Where the symbols take the states:
j519: m>j195, r>j807, q>j323, j>j461, h>j134
j757: m>j187, r>j515, q>j72, j>j857, h>j897
j925: m>j197, r>j151, q>j227, j>j402, h>j431
j144: m>j804, r>j996, q>j382, j>j391, h>j799
j398: m>j352, r>j912, q>j13, j>j315, h>j791
j13: m>j731, r>j398, q>j791, j>j494, h>j141
j974: m>j639, r>j498, q>j443, j>j504, h>j497
j728: m>j513, r>j629, q>j342, j>j248, h>j201
j860: m>j715, r>j87, q>j620, j>j211, h>j465
j731: m>j776, r>j352, q>j463, j>j145, h>j541
j72: m>j771, r>j757, q>j897, j>j95, h>j185
j391: m>j560, r>j730, q>j203, j>j365, h>j996
j259: m>j29, r>j195, q>j31, j>j814, h>j657
j141: m>j541, r>j791, q>j145, j>j398, h>j890
j585: m>j155, r>j779, q>j513, j>j201, h>j158
j227: m>j11, r>j925, q>j431, j>j155, h>j866
j158: m>j925, r>j513, q>j682, j>j779, h>j52
j661: m>j254, r>j185, q>j9, j>j72, h>j187
j513: m>j151, r>j585, q>j158, j>j97, h>j682
j497: m>j146, r>j443, q>j205, j>j498, h>j495
j965: m>j565, r>j870, q>j874, j>j183, h>j751
j786: m>j965, r>j192, q>j516, j>j617, h>j595
j402: m>j866, r>j52, q>j155, j>j158, h>j151
j584: m>j709, r>j937, q>j197, j>j431, h>j11
j145: m>j336, r>j141, q>j890, j>j13, h>j352
j431: m>j493, r>j227, q>j866, j>j151, h>j937
j87: m>j149, r>j479, q>j860, j>j699, h>j620
j623: m>j898, r>j146, q>j691, j>j639, h>j454
j515: m>j9, r>j95, q>j757, j>j612, h>j72
j753: m>j515, r>j336, q>j644, j>j463, h>j776
j365: m>j144, r>j565, q>j683, j>j298, h>j730
j657: m>j504, r>j31, q>j821, j>j195, h>j615
j730: m>j799, r>j683, q>j391, j>j565, h>j203
j504: m>j205, r>j98, q>j19, j>j941, h>j498
j751: m>j683, r>j874, q>j712, j>j870, h>j298
j706: m>j814, r>j461, q>j807, j>j149, h>j519
j463: m>j612, r>j731, q>j541, j>j890, h>j336
j928: m>j629, r>j663, q>j529, j>j878, h>j353
j352: m>j644, r>j890, q>j731, j>j141, h>j463
j52: m>j431, r>j682, q>j402, j>j513, h>j155
j298: m>j391, r>j712, q>j76, j>j874, h>j565
j409: m>j779, r>j248, q>j629, j>j353, h>j728
j498: m>j143, r>j19, q>j974, j>j98, h>j443
j941: m>j974, r>j615, q>j29, j>j657, h>j98
j898: m>j959, r>j617, q>j192, j>j332, h>j786
j603: m>j657, r>j134, q>j814, j>j519, h>j594
j461: m>j603, r>j715, q>j706, j>j551, h>j807
j205: m>j623, r>j497, q>j495, j>j974, h>j143
j143: m>j454, r>j495, q>j639, j>j497, h>j676
j996: m>j251, r>j203, q>j144, j>j730, h>j382
j273: m>j55, r>j560, q>j251, j>j382, h>j804
j804: m>j511, r>j251, q>j986, j>j560, h>j940
j776: m>j72, r>j644, q>j612, j>j336, h>j857
j131: m>j620, r>j709, q>j699, j>j468, h>j211
j683: m>j382, r>j365, q>j730, j>j76, h>j391
j76: m>j203, r>j298, q>j565, j>j751, h>j365
j342: m>j158, r>j728, q>j201, j>j409, h>j97
j560: m>j593, r>j799, q>j273, j>j144, h>j251
j529: m>j728, r>j928, q>j353, j>j473, h>j53
j187: m>j473, r>j9, q>j771, j>j185, h>j942
j197: m>j131, r>j584, q>j11, j>j866, h>j493
j254: m>j353, r>j358, q>j878, j>j771, h>j473
j874: m>j365, r>j965, q>j751, j>j959, h>j712
j890: m>j753, r>j145, q>j352, j>j791, h>j731
j771: m>j663, r>j187, q>j942, j>j661, h>j358
j124: m>j807, r>j465, q>j551, j>j860, h>j149
j912: m>j890, r>j494, q>j398, j>j511, h>j13
j536: m>j595, r>j332, q>j617, j>j691, h>j898
j454: m>j786, r>j691, q>j332, j>j146, h>j536
j620: m>j461, r>j860, q>j465, j>j479, h>j124
j29: m>j443, r>j941, q>j98, j>j821, h>j504
j615: m>j498, r>j821, q>j941, j>j31, h>j29
j986: m>j315, r>j804, q>j940, j>j273, h>j593
j676: m>j536, r>j639, q>j146, j>j495, h>j623
j98: m>j497, r>j29, q>j504, j>j615, h>j19
j97: m>j52, r>j201, q>j779, j>j728, h>j585
j336: m>j95, r>j541, q>j753, j>j731, h>j644
j516: m>j874, r>j786, q>j595, j>j898, h>j183
j353: m>j342, r>j529, q>j53, j>j663, h>j248
j55: m>j398, r>j593, q>j624, j>j986, h>j511
j248: m>j97, r>j53, q>j409, j>j529, h>j629
j9: m>j878, r>j661, q>j187, j>j897, h>j771
j663: m>j409, r>j473, q>j928, j>j254, h>j529
j494: m>j145, r>j315, q>j912, j>j624, h>j398
j11: m>j699, r>j197, q>j493, j>j937, h>j468
j593: m>j912, r>j940, q>j55, j>j804, h>j624
j799: m>j940, r>j382, q>j560, j>j996, h>j273
j897: m>j942, r>j72, q>j185, j>j515, h>j661
j95: m>j661, r>j857, q>j515, j>j776, h>j757
j807: m>j594, r>j706, q>j519, j>j715, h>j323
j857: m>j185, r>j612, q>j95, j>j644, h>j515
j473: m>j248, r>j878, q>j663, j>j358, h>j928
j937: m>j476, r>j866, q>j584, j>j227, h>j197
j942: m>j928, r>j771, q>j358, j>j9, h>j254
j203: m>j273, r>j391, q>j996, j>j683, h>j144
j691: m>j192, r>j623, q>j454, j>j676, h>j332
j493: m>j211, r>j11, q>j468, j>j584, h>j476
j211: m>j124, r>j699, q>j479, j>j709, h>j87
j323: m>j259, r>j519, q>j134, j>j706, h>j603
j644: m>j757, r>j753, q>j776, j>j541, h>j612
j709: m>j860, r>j476, q>j131, j>j493, h>j699
j779: m>j402, r>j97, q>j585, j>j342, h>j513
j712: m>j730, r>j751, q>j298, j>j965, h>j76
j19: m>j495, r>j504, q>j498, j>j29, h>j974
j682: m>j227, r>j158, q>j52, j>j585, h>j402
j185: m>j358, r>j897, q>j661, j>j757, h>j9
j495: m>j691, r>j205, q>j143, j>j443, h>j639
j624: m>j13, r>j55, q>j511, j>j940, h>j315
j201: m>j682, r>j342, q>j97, j>j629, h>j779
j821: m>j19, r>j657, q>j615, j>j259, h>j941
j870: m>j76, r>j959, q>j965, j>j595, h>j874
j443: m>j676, r>j974, q>j497, j>j19, h>j205
j940: m>j494, r>j986, q>j593, j>j251, h>j55
j332: m>j516, r>j454, q>j536, j>j623, h>j617
j617: m>j183, r>j536, q>j898, j>j454, h>j192
j53: m>j201, r>j353, q>j248, j>j928, h>j409
j155: m>j937, r>j402, q>j151, j>j682, h>j925
j476: m>j87, r>j468, q>j709, j>j11, h>j131
j195: m>j941, r>j594, q>j259, j>j603, h>j31
j468: m>j479, r>j493, q>j476, j>j197, h>j709
j465: m>j706, r>j620, q>j124, j>j87, h>j551
j959: m>j298, r>j183, q>j870, j>j516, h>j965
j358: m>j529, r>j942, q>j254, j>j187, h>j878
j551: m>j519, r>j124, q>j149, j>j620, h>j715
j192: m>j870, r>j898, q>j786, j>j536, h>j516
j479: m>j551, r>j211, q>j87, j>j131, h>j860
j791: m>j463, r>j13, q>j141, j>j912, h>j145
j612: m>j897, r>j776, q>j857, j>j753, h>j95
j639: m>j332, r>j143, q>j676, j>j205, h>j146
j594: m>j615, r>j814, q>j195, j>j134, h>j259
j134: m>j31, r>j323, q>j603, j>j807, h>j814
j814: m>j821, r>j603, q>j594, j>j323, h>j195
j315: m>j141, r>j511, q>j494, j>j55, h>j912
j146: m>j617, r>j676, q>j623, j>j143, h>j691
j866: m>j468, r>j431, q>j937, j>j925, h>j584
j382: m>j986, r>j144, q>j799, j>j203, h>j560
j699: m>j465, r>j131, q>j211, j>j476, h>j479
j541: m>j857, r>j463, q>j336, j>j352, h>j753
j151: m>j584, r>j155, q>j925, j>j52, h>j227
j595: m>j751, r>j516, q>j183, j>j192, h>j959
j149: m>j323, r>j551, q>j715, j>j465, h>j461
j251: m>j624, r>j273, q>j804, j>j799, h>j986
j183: m>j712, r>j595, q>j959, j>j786, h>j870
j565: m>j996, r>j76, q>j365, j>j712, h>j683
j31: m>j98, r>j259, q>j657, j>j594, h>j821
j511: m>j791, r>j624, q>j315, j>j593, h>j494
j878: m>j53, r>j254, q>j473, j>j942, h>j663
j715: m>j134, r>j149, q>j461, j>j124, h>j706
j629: m>j585, r>j409, q>j728, j>j53, h>j342

The rows follow the links: the fewer symbols apart two states are, the more alike their rows tend to be.

State, then a row for it; each showing differs a little:
j857: -30  -31   29  -19  -13   -1   -8  -31   40   -5    5  -18   -4   28  -24   -2  -32    4   23  -41   12   28   37   -8  -11    0   26   -2    4    1    3   -3    3   16    9   31  -15    1  -19   -9   28  -12   -5  -31    2   -9  -37  -10    5   13    3    4   37  -15  -18   11    0    2   -4   23   11   -6  -29   14   16    1
j382:   2   -7  -12    2   21   25  -17    1    8    9   17   45  -22  -33   -7    4   11    3   27  -35    8   34   11    5   41   14    7   -1   10   15   10   11  -19   27    4   21  -17  -12  -16  -29    8  -25    9  -12    3  -10   11  -21  -48   -1    9  -21   20    8    5    7   10  -22   -2   23  -14  -10   12  -35   20   23
j959:  18   10  -27   11   27   24  -12   18  -13   12   14   53  -18  -46    6    5   27    1   13  -11    0   17   -9   10   44   13   -7    1    7   14    7   12  -19   16    0    3   -9  -12   -5  -22   -9  -18   11    5    2   -5   31  -15  -48   -8    7  -22   -1   16   14    0   10  -22    0   10  -20   -6   27  -42   10   22
j515: -30  -30   30  -19  -16   -4   -7  -33   40   -6    3  -23   -2   31  -24   -4  -33    4   21  -39   11   26   36   -8  -15   -1   26   -3    3   -2    2   -3    5   13    8   29  -13    2  -17   -5   29   -9   -5  -31    3   -8  -38   -7   10   14    3    6   35  -15  -18   12   -1    4   -3   20   12   -5  -30   18   14   -1
j870:  17    9  -26   12   27   24  -13   17  -13   12   14   53  -19  -45    5    5   27    0   13  -12    1   17   -8    8   44   14   -7    0    7   14    8   11  -20   17   -1    4  -10  -13   -6  -23   -8  -18   11    4    1   -6   30  -15  -48   -7    7  -22    0   16   14    1   10  -21    0   10  -19   -5   26  -42   10   21
j342: -21  -14   30  -14  -27  -23   10  -22   19  -11  -12  -53   17   48  -10   -6  -30    1   -8    5    1  -11   14   -9  -43  -12   10   -1   -6  -13   -7  -12   18  -13    2    2    6   11    3   20   13   15  -11   -9   -2    4  -34   13   46   10   -6   21    6  -17  -17    1   -9   20    0   -6   20    4  -30   42   -7  -19
j358: -30  -24   35  -18  -24  -15    2  -31   33   -9   -4  -42    9   44  -19   -5  -35    2    7  -21    7    9   28  -11  -31   -8   21   -2   -1   -7   -3   -9   13    1    6   19   -5    7   -8    8   23    3   -8  -24    1   -1  -41    2   30   13   -2   15   24  -18  -20    8   -6   13   -2    9   18   -1  -33   33    5  -11
j87:   9   17    2    5  -14  -22   19   10  -21   -6  -16  -34   21   20   14   -3    2   -4  -31   45  -11  -39  -23   -2  -32  -13  -15    1  -10  -12  -10   -9   16  -28   -6  -29   21   11   21   28  -17   26   -6   23   -2   13    3   22   40   -5   -9   16  -31   -2    2  -10   -9   19    3  -29    9   10    0   26  -23  -20
j151: -11   -2   21   -7  -25  -26   16  -11    4  -11  -15  -52   21   42   -1   -4  -21   -1  -20   24   -5  -26    0   -7  -44  -14    1    1   -8  -16   -9  -12   20  -22   -2  -12   13   13   12   27    1   22  -11    3   -2    8  -23   19   50    5   -8   23   -8  -13  -10   -3  -11   21    1  -17   18    7  -21   41  -15  -23
j551:  15   21   -7    9   -8  -17   18   17  -28   -4  -15  -24   18   10   18   -2    9   -4  -33   50  -12  -41  -27    0  -25  -11  -19    2  -10  -11   -9   -7   13  -28   -8  -32   21   10   22   26  -21   25   -4   27   -3   14   12   20   32   -7   -8   13  -35    2    6  -12   -8   16    4  -29    5   10    7   18  -24  -18
j683:   8   -1  -19    6   24   26  -16    8    0   10   16   51  -21  -40   -2    5   18    2   22  -26    5   29    4    6   42   14    1    1    9   15    9   13  -20   24    3   14  -15  -13  -13  -27    2  -23   10   -6    3   -9   20  -20  -50   -4    8  -22   13   11    9    5   11  -21   -2   18  -16   -7   19  -39   16   23
j72: -31  -29   31  -19  -17   -6   -5  -32   39   -6    1  -27    1   35  -23   -4  -33    4   18  -35   10   22   34   -9  -18   -2   24   -3    3   -4    1   -4    6   11    7   27  -11    3  -16   -3   28   -7   -7  -30    1   -6  -40   -5   14   14    1    8   34  -16  -19   10   -2    6   -3   18   13   -5  -31   23   12   -4
j866:  -7    2   17   -6  -24  -26   16   -6   -2  -10  -16  -49   21   38    3   -4  -17   -2  -24   29   -5  -30   -6   -6  -43  -15   -4    0   -8  -15   -9  -11   19  -24   -4  -16   15   13   14   28   -3   24  -10    8   -2   10  -18   20   49    3   -9   22  -15  -11   -8   -5  -10   22    1  -20   16    9  -17   38  -18  -24
j620:  11   18   -2    6  -13  -21   19   13  -25   -6  -15  -31   19   16   16   -2    4   -3  -32   47  -11  -41  -25    0  -29  -12  -17    1  -10  -12  -10   -8   14  -29   -7  -31   21   10   23   28  -18   26   -5   24   -3   14    8   21   38   -5   -9   16  -32    0    3  -11   -9   16    3  -29    8   10    2   24  -23  -20
j786:  22   14  -30   14   28   23  -10   22  -19   10   12   52  -16  -46   10    5   30    0    9   -3   -2   10  -14   10   43   12  -11    1    6   14    7   11  -19   13   -2   -2   -6  -11   -3  -20  -13  -14   11   10    1   -4   35  -12  -45   -9    6  -21   -7   17   17   -1    9  -19    0    5  -20   -5   30  -41    7   20
j259:  28   30  -27   17    9   -3   10   30  -40    3   -8   10    7  -21   24    2   27   -4  -26   46  -12  -34  -36    7    1   -3  -26    3   -6   -2   -4    0    1  -20   -8  -33   17    2   21   13  -29   16    3   33   -2   11   34   12    4  -12   -5    0  -38   12   16  -13   -2    2    4  -26   -8    8   25   -8  -19   -6
j541: -27  -29   22  -16   -5    6  -11  -28   38   -1   10   -2  -10   15  -24   -2  -25    4   29  -48   13   35   36   -6    4    5   25   -3    7    4    6    2   -4   22    8   34  -19   -4  -22  -16   28  -17   -1  -33    3  -12  -30  -15   -9   11    6   -2   39  -11  -15   12    3   -5   -4   28    5   -9  -22    3   21    8
j511: -12  -19    3   -7   11   20  -19  -13   24    5   16   29  -19  -15  -16    2   -5    4   32  -48   11   41   25    0   29   13   17   -1   10   11    9    8  -14   29    8   31  -21  -11  -22  -27   20  -26    6  -25    3  -13   -7  -21  -37    5    8  -15   33    0   -4   11    9  -17   -4   29   -7  -11   -3  -23   24   20
j676:  28   23  -35   18   25   17   -4   29  -31   10    6   45  -10  -46   18    5   35   -2   -4   16   -6   -5  -25   10   34    8  -19    2    2    9    3    9  -15    2   -5  -15    1   -9    7  -11  -21   -5   10   21   -1    1   40   -5  -35  -12    3  -16  -20   18   19   -6    7  -15    2   -6  -19    0   33  -35   -2   13
j928: -27  -21   33  -17  -25  -19    5  -27   29  -10   -8  -48   12   47  -16   -5  -34    1    1  -11    5    0   23  -10  -37  -10   17   -1   -3  -11   -4  -10   15   -5    5   11    0   10   -4   14   20    8  -10  -19    0    0  -40    7   38   12   -3   19   18  -18  -19    5   -8   16   -2    3   19    1  -33   37    1  -15
j603:  25   29  -20   15    3   -8   13   26  -37    1  -10   -2   11  -11   23    2   23   -5  -30   49  -12  -38  -35    5   -6   -6  -25    2   -7   -5   -6   -2    5  -24   -9  -34   19    4   23   18  -28   19    1   33   -2   12   28   16   13  -11   -7    5  -39   10   13  -13   -4    7    4  -28   -4    9   20    1  -21  -10
j98:  30   29  -32   19   17    6    5   32  -38    6   -1   26    0  -34   24    4   33   -3  -19   36  -11  -24  -34    8   17    2  -25    3   -2    3   -1    5   -6  -12   -8  -28   12   -2   16    3  -28    8    6   30   -2    7   40    6  -14  -14   -2   -7  -35   16   18  -11    2   -5    3  -18  -13    5   30  -21  -14    2
j639:  29   24  -33   17   24   16   -4   30  -31   10    6   43   -9  -44   19    5   35   -2   -6   17   -7   -6  -26   10   33    7  -19    2    2    9    3    9  -13    1   -5  -16    4   -9    7   -9  -22   -4    9   22    0    2   41   -3  -34  -12    3  -16  -22   19   20   -6    6  -14    2   -7  -19    0   33  -34   -3   11
j254: -29  -24   35  -18  -25  -16    3  -30   32  -10   -5  -43    9   45  -18   -5  -35    2    6  -19    7    8   26  -10  -33   -8   20   -2   -2   -9   -3   -9   14    0    5   17   -4    8   -8    8   23    3   -9  -23    0   -2  -41    3   32   13   -3   15   23  -18  -19    7   -6   14   -3    8   18   -1  -33   34    4  -11
j516:  21   12  -29   13   28   23  -11   22  -18   11   12   53  -17  -48    9    5   30    1    9   -5   -1   12  -13    9   42   13   -9    1    5   13    7   11  -19   13   -1   -1   -7  -12   -3  -21  -12  -15   11    9    1   -5   35  -12  -46  -10    6  -21   -6   16   16   -1   10  -20    0    6  -20   -4   29  -41    7   19
j365:   9    1  -20    7   25   26  -17    9   -2   11   15   50  -21  -41   -1    5   19    2   21  -26    4   27    2    6   43   15    0    0    9   16    9   11  -20   23    3   13  -14  -13  -12  -27    0  -22   10   -5    2  -10   21  -19  -51   -4    7  -22   11   12    9    5   10  -22   -2   18  -18   -8   19  -40   16   24
j461:  19   25  -11   12   -4  -15   17   20  -32   -3  -13  -18   16    3   21   -1   14   -5  -32   51  -12  -40  -31    3  -19   -9  -22    2   -9  -10   -9   -5    9  -27   -9  -33   21    8   23   24  -24   23   -3   30   -2   13   18   20   27   -8   -8   10  -38    5    9  -12   -6   12    4  -29    2   10   11   13  -24  -16
j898:  23   16  -32   15   27   22  -10   24  -22   11   11   51  -15  -48   13    6   31   -1    5    0   -2    7  -16    9   40   11  -12    2    5   13    5   11  -18   11   -2   -5   -4  -10    0  -19  -15  -13   11   12    0   -3   36  -11  -44  -10    5  -20  -11   17   17   -2    9  -19    1    4  -19   -4   31  -40    4   18
j731: -25  -28   20  -14   -3    9  -14  -26   36   -1   10    4  -12    9  -24   -1  -23    4   31  -49   13   37   34   -5    7    6   25   -2    8    6    6    2   -5   23    9   34  -20   -5  -23  -18   28  -21   -1  -33    3  -12  -27  -16  -15   10    6   -5   39   -9  -14   14    4   -7   -4   28    3   -8  -20   -2   21   11
j937:  -6    3   17   -5  -24  -26   17   -5   -3  -10  -17  -49   21   37    4   -5  -15   -2  -24   30   -5  -30   -6   -6  -43  -16   -4    0   -9  -15   -9  -11   20  -25   -3  -17   16   13   14   28   -4   25  -10    9   -2   10  -16   20   49    3   -8   21  -16  -10   -7   -7   -9   22    2  -20   17    9  -16   38  -18  -23

Each walk starts at a row. The symbols on each line, taken left to right, move it on to the next state.
Answer with the state's row; about right is enough.
  8   -2  -18    5   24   25  -18    7    2   10   16   50  -22  -39   -2    4   17    2   22  -28    5   30    4    6   44   14    3    0    9   15   10   11  -20   24    4   15  -15  -13  -13  -28    2  -23   11   -8    2  -10   19  -20  -49   -2    9  -22   14   11    8    5   11  -22   -1   19  -17   -8   17  -39   18   24
r j q j r	 15    6  -24    9   27   25  -14   14   -8   11   14   53  -20  -44    4    5   25    0   17  -17    3   21   -4    8   44   14   -4    1    8   14    9   12  -20   18    1    7  -12  -13   -9  -25   -6  -19   11    1    2   -8   27  -17  -49   -7    8  -23    4   15   12    3   10  -22    0   13  -19   -7   24  -42   13   23
q h h m	  2   -6  -13    3   22   25  -18    3    7   10   17   46  -22  -33   -6    4   12    2   26  -35    7   33   10    5   42   14    6    0   10   15    9   11  -19   26    5   20  -17  -13  -16  -29    6  -25    9  -11    2  -11   13  -21  -49   -2    9  -22   19    9    5    7   11  -22   -2   22  -15   -9   13  -36   20   22
-18   -9   27  -12  -27  -25   12  -18   13  -11  -13  -53   18   45   -7   -5  -28    0  -13   11    0  -17    8   -9  -44  -13    6   -1   -7  -14   -7  -12   19  -16    0   -3    9   12    5   23    9   17  -10   -5   -1    6  -31   15   49    8   -7   22    0  -15  -14    0  -10   21    1  -10   20    5  -27   42  -10  -21
m q r j q j	-17   -9   26  -12  -27  -25   13  -17   13  -10  -14  -53   18   46   -6   -5  -26   -1  -14   14   -1  -18    7   -9  -44  -14    6   -1   -6  -14   -8  -11   20  -18    0   -4   10   12    7   23    8   18  -11   -4   -2    7  -30   16   48    8   -7   22   -1  -16  -14   -1  -10   21    1  -11   20    6  -25   42  -11  -21
j h q q q	-15   -6   25  -11  -26  -25   14  -15   10  -12  -15  -53   19   45   -4   -5  -24   -1  -16   17   -2  -21    4   -7  -44  -14    5    0   -8  -15   -8  -12   20  -19    0   -7   11   12    8   24    6   20  -10   -2   -2    7  -27   17   49    7   -8   22   -3  -14  -13   -2  -11   22    1  -13   19    6  -24   41  -12  -22
 -4    5   14   -3  -22  -25   17   -3   -6   -9  -17  -47   22   35    6   -4  -13   -3  -26   34   -6  -33  -10   -5  -41  -15   -6    1   -9  -15   -8  -11   20  -25   -4  -20   17   14   16   29   -6   25   -9   11   -3   11  -13   20   48    1   -9   21  -18   -9   -6   -7  -11   21    1  -22   16    9  -13   37  -19  -23
r r m	  1   10    9    0  -20  -25   18    2  -12   -8  -18  -42   22   30    9   -4   -7   -2  -28   39   -8  -36  -15   -3  -39  -14   -9    1  -10  -14  -10  -10   19  -28   -5  -24   19   12   18   29  -11   25   -8   16   -3   11   -7   21   46   -1   -9   20  -23   -7   -3   -9  -11   20    3  -25   13   10   -9   33  -21  -23
h r j q h	  3   11    8    0  -19  -24   18    4  -13   -8  -17  -41   21   29   11   -4   -6   -4  -29   40   -8  -37  -16   -3  -38  -14  -11    1  -10  -15  -10  -10   18  -27   -5  -24   20   13   19   29  -12   26   -9   16   -3   12   -5   21   46    0   -9   20  -24   -5   -2   -9  -10   21    2  -25   13   10   -8   32  -21  -23
-27  -23   34  -17  -25  -17    5  -29   31  -10   -7  -45   11   46  -17   -6  -34    2    4  -15    6    4   25  -10  -34   -8   19   -1   -2  -10   -3  -10   15   -2    5   14   -2    8   -6   11   22    6  -10  -21    0   -1  -40    5   35   12   -3   16   20  -18  -19    6   -7   15   -1    6   18    1  -33   36    2  -13
h q h	-24  -18   32  -15  -27  -21    8  -26   24  -10   -9  -50   14   48  -14   -5  -33    1   -3   -5    3   -4   18  -10  -40  -10   14   -2   -4  -12   -5  -11   17   -8    3    8    3   10   -1   16   17   10  -11  -15    0    1  -38    9   42   10   -4   20   13  -18  -19    3   -7   18   -1    0   20    2  -32   40   -2  -17
m j h r	-21  -15   30  -15  -27  -22   10  -22   20  -11  -12  -51   16   48  -11   -6  -30    1   -8    3    2   -9   14  -10  -42  -12   11   -1   -6  -13   -7  -11   18  -12    2    3    5   11    1   19   14   14  -11  -11   -1    3  -35   11   45    9   -5   20    7  -17  -16    2  -10   19   -1   -4   20    3  -29   40   -7  -19
 14   21   -6    7  -10  -19   18   15  -26   -4  -16  -25   19   12   18   -1    8   -4  -33   49  -11  -41  -27    1  -26  -12  -19    2   -9  -11  -10   -8   14  -29   -8  -31   21    9   23   28  -21   26   -5   26   -3   13   10   21   34   -6  -10   14  -34    1    5  -12   -7   16    3  -30    7   10    5   20  -24  -19
q h j q h r j	 12   20   -4    6  -11  -19   18   14  -25   -5  -16  -28   19   14   17   -2    6   -4  -33   48  -11  -41  -26    0  -28  -11  -18    2   -9  -12   -9   -7   14  -29   -7  -31   20   10   22   27  -19   26   -5   25   -3   12    9   21   36   -6   -9   14  -33    1    4  -11   -9   16    3  -30    6   11    3   22  -24  -19
r m h	 22   27  -15   13   -2  -12   15   23  -33   -1  -13  -11   15   -3   21    1   16   -4  -31   49  -13  -40  -32    3  -16   -8  -23    2   -8   -7   -7   -3    9  -27   -8  -34   21    7   22   23  -25   22   -2   30   -2   13   21   19   22   -9   -7    9  -38    6   10  -13   -6   11    3  -29    1   10   15    9  -23  -14
-22  -26   16  -12    2   13  -16  -23   33    1   12   11  -14    4  -23    0  -17    4   32  -51   13   40   33   -4   14    8   23   -3    8    7    7    4   -8   26    9   34  -20   -7  -23  -21   26  -22    0  -30    2  -13  -22  -18  -21   10    8   -8   38   -7  -10   13    6  -11   -3   30    0   -9  -15   -8   23   14
j j q	-15  -22    7   -9    8   17  -17  -17   28    3   15   23  -18   -8  -19    2   -9    4   33  -50   11   41   28   -2   24   11   20   -2    9   11    9    7  -12   28    8   33  -21   -9  -23  -26   22  -25    3  -27    3  -13  -12  -21  -32    7    9  -12   36   -2   -6   12    8  -15   -4   29   -4  -11   -8  -18   24   17
j j h	-11  -18    2   -6   12   20  -19  -11   23    6   17   32  -20  -16  -15    2   -3    4   31  -47   11   40   24    1   30   12   16   -2   10   12    9    8  -15   29    7   30  -21  -10  -22  -28   18  -26    5  -24    3  -13   -6  -21  -38    5    9  -16   32    1   -3   11   10  -17   -3   28   -8  -11   -2  -24   23   20
-29  -30   27  -17  -11    1   -9  -30   40   -4    7  -12   -6   24  -25   -2  -30    5   25  -44   12   31   36   -7   -6    2   26   -3    6    2    3   -2    1   18    8   32  -16   -1  -20  -11   29  -14   -4  -33    1   -9  -36  -11    1   13    4    2   38  -14  -17   12    2    0   -4   25    9   -7  -27   11   17    4
r m q j q j	-29  -31   28  -17  -12   -1   -9  -31   40   -5    6  -16   -5   26  -25   -3  -31    4   24  -43   12   30   35   -8   -7    2   25   -3    5    0    4   -2    2   17    8   31  -15    0  -19   -9   28  -13   -3  -32    2  -10  -36  -10    3   13    4    3   38  -15  -18   12    1    1   -4   24    9   -6  -27   12   17    2
q q m	-31  -28   33  -19  -20  -10   -2  -32   37   -8   -1  -34    4   39  -22   -5  -35    3   14  -30    9   18   32  -10  -23   -3   23   -2    1   -6   -1   -6    9    7    7   24   -9    6  -13    1   27   -3   -8  -28    0   -4  -41   -3   21   14    1   11   30  -17  -20    9   -3    9   -2   15   16   -3  -32   26   10   -6
 12    4  -22    9   26   25  -15   12   -7   11   15   52  -20  -43    2    5   22    1   18  -21    3   23   -1    8   44   14   -2   -1    7   15    8   11  -20   21    2   10  -12  -14  -11  -26   -3  -22   11   -1    2   -8   25  -18  -50   -6    8  -22    6   13   12    4   10  -22   -1   15  -19   -7   22  -42   15   22
h j j q	 15    7  -26   10   26   25  -14   16  -10   10   15   53  -20  -45    5    5   25    1   16  -16    2   20   -5    9   44   13   -5    1    7   15    8   12  -20   18    0    6  -11  -13   -8  -25   -6  -20   11    3    1   -7   29  -17  -49   -7    7  -22    3   15   13    2   10  -22   -1   12  -19   -7   24  -41   11   21
j j r r	 22   15  -30   15   27   23  -11   23  -20   11   11   52  -16  -47   11    5   30   -1    7   -2   -2    9  -15   10   42   12  -12    1    5   13    6   11  -19   12   -2   -4   -5  -11   -1  -19  -14  -14   11   11    1   -3   36  -11  -44  -10    6  -21   -8   17   16   -3    9  -19    1    4  -20   -4   30  -41    5   18
